Here is a tiny trained network, its code and every weight. The questions are about switching its units off for an input and a target symbol, where a switched-off unit gives its printed mean instead of its output.

import numpy as np


def w(rows, s, z=0):
    codes = np.array(rows[::2]) - 128.0
    scale = np.full(codes.shape[1], s)
    scale[-1] = z or s
    return codes * scale


def f(y):
    return np.maximum(y, 0)


def softmax(a):
    e = np.exp(a - a.max(-1, keepdims=True))
    return e / e.sum(-1, keepdims=True)


def log_softmax(a):
    a = a - a.max(-1, keepdims=True)
    return a - np.log(np.exp(a).sum(-1, keepdims=True))


def net(x, mask):
    ids = ['γεζθμξστ'.index(c) for c in x.split()]
    T = len(ids)
    res = E[ids] + P[:T]
    r = res
    for j in range(2):
        rows = slice(2 * j, 2 * j + 2)
        q, k, v = (r @ M[0][rows].T for M in (Q, K, V))
        z = softmax(np.where(np.tri(T) > 0, q @ k.T / 2**0.5, -1e9)) @ v
        o = O[0][rows]
        res = res + np.where(mask[j], z, o[:, -1]) @ o[:, :-1]
    y = f(res @ A[0][:, :-1].T + A[0][:, -1])
    res = res + np.where(mask[2:10], y, B[0][:, -1]) @ B[0][:, :-1]
    return log_softmax(res[-1] @ U[:, :-1].T + U[:, -1])


Q, K, V, O, A, B = {}, {}, {}, {}, {}, {}
E = w([
[65,79,160,138,128],'γ',
[192,83,94,190,69],'ε',
[146,118,189,130,69],'ζ',
[144,109,51,48,46],'θ',
[251,161,128,236,133],'μ',
[141,94,111,207,104],'ξ',
[136,149,156,36,88],'σ',
[190,107,96,115,222],'τ',
],0.016)
P = w([
[66,74,170,28,188],'0',
[199,86,148,210,60],'1',
[210,93,170,186,74],'2',
[156,61,187,124,64],'3',
[205,104,208,149,101],'4',
[160,40,203,94,77],'5',
[150,46,203,76,86],'6',
[159,38,181,74,82],'7',
[142,29,199,59,82],'8',
[160,29,199,73,101],'9',
[178,29,184,61,92],'10',
[166,3,162,57,96],'11',
],0.005)
Q[0] = w([
[10,254,114,157,167],'h0',
[137,54,123,146,10],'h0',
[96,205,176,127,217],'h1',
[167,107,130,130,115],'h1',
],0.0068)
K[0] = w([
[163,190,117,124,6],'h0',
[123,96,144,110,178],'h0',
[176,149,106,136,71],'h1',
[84,128,163,101,161],'h1',
],0.012)
V[0] = w([
[94,117,141,174,65],'h0',
[181,234,164,87,81],'h0',
[108,141,252,164,157],'h1',
[60,195,145,94,159],'h1',
],0.011)
O[0] = w([
[123,6,78,137,75,156],'h0',
[232,103,85,131,106,54],'h0',
[113,87,132,112,242,131],'h1',
[147,93,218,108,135,2],'h1',
],0.013,0.0081)
A[0] = w([
[119,114,145,48,94,240],'n0',
[182,214,149,132,138,102],'n1',
[98,161,66,104,209,109],'n2',
[67,242,88,166,153,157],'n3',
[247,149,136,129,2,160],'n4',
[149,113,101,178,99,96],'n5',
[128,89,169,144,96,193],'n6',
[90,49,109,114,165,252],'n7',
],0.0097,0.0043)
B[0] = w([
[119,90,133,254,235,177],'n0',
[101,72,86,73,118,161],'n1',
[125,117,188,118,58,153],'n2',
[124,167,62,96,140,206],'n3',
[118,97,150,55,160,255],'n4',
[94,126,101,123,91,223],'n5',
[126,124,226,147,103,195],'n6',
[149,156,152,204,104,251],'n7',
],0.0081,0.0084)
U = w([
[102,148,99,136,68,204],'γ',
[119,146,122,183,145,205],'ε',
[144,111,163,102,149,106],'ζ',
[141,143,209,113,92,136],'θ',
[141,125,135,82,2,1],'μ',
[128,235,138,107,121,132],'ξ',
[89,107,82,99,105,126],'σ',
[216,135,85,168,153,78],'τ',
],0.0099,0.0038)

Each question gives the input, a string of symbols that net reads in full, and the target symbol t.
The units are the heads (2 rows each of Q, K, V and O) and the neurons (one row each of A and B). Each row of codes is followed by its name. A weight is (code - 128) times the scale printed after its matrix; where a second scale follows, it is the last column's (O, A, B and U).
mask holds one flag per unit, heads first, then neurons. A switched-off unit (its flag False) gives its mean, the last column of its rows in O or B, instead of its output. The means were averaged over made-up inputs and are rounded, as every weight is.
A unit's drop is (log p(t) with every unit on - log p(t) with that unit switched off) / (log p(t) with every unit on - log p(t) with every unit switched off).
The circuit of an input: a set's keep is (log p(t) with only the set's units on - log p(t) with every unit switched off) / (log p(t) with every unit on - log p(t) with every unit switched off). Starting from all 10 units, units are removed one at a time, each time the one whose removal leaves the highest keep (on an exact tie, the one counted first), for as long as the keep stays at least 0.8.
units of the circuit, in order: the units of the circuit, biggest drop first
top k neurons: the k neurons with the biggest drops, biggest first
which heads matter: for each layer, one digit per head in row order, 1 if its drop is at least 0.15 and else 0, layers parted by /
drop of u: that unit's drop, to one decimal
input τ σ ξ σ ε τ ζ γ σ ξ ζ ξ, target ξ: units of the circuit, in order -> (h0)
input ε ξ ε γ ε ε τ ξ, target ξ: units of the circuit, in order -> (h0, n3)
input σ ε ε ε μ ε γ θ ε μ θ, target ε: which heads matter -> 01
input ε ξ ξ ε σ ε ε ξ γ ε σ σ, target ε: which heads matter -> 00
input ξ σ ε σ γ ε ε ε τ τ θ, target ξ: which heads matter -> 10
input ξ ε ε ζ σ ε ξ ε ζ σ γ, target ε: units of the circuit, in order -> (n7, n0, n4, n5)
input γ σ μ σ ξ ξ μ σ ε ε, target θ: which heads matter -> 01
input ξ ε ξ μ ε ζ ζ ζ, target ε: which heads matter -> 01
input ε ε ε, target μ: top 3 neurons -> (n0, n4, n5)
input σ μ ε ζ ε σ, target ζ: top 2 neurons -> (n4, n0)
input ε ε ζ τ θ σ ε μ, target ξ: top 2 neurons -> (n3, n0)
input ε ε μ, target σ: drop of n4 -> 0.3
input θ ε ε ε μ, target μ: drop of h0 -> 0.2
input ζ ξ ε ε γ σ, target ε: drop of n0 -> 0.6
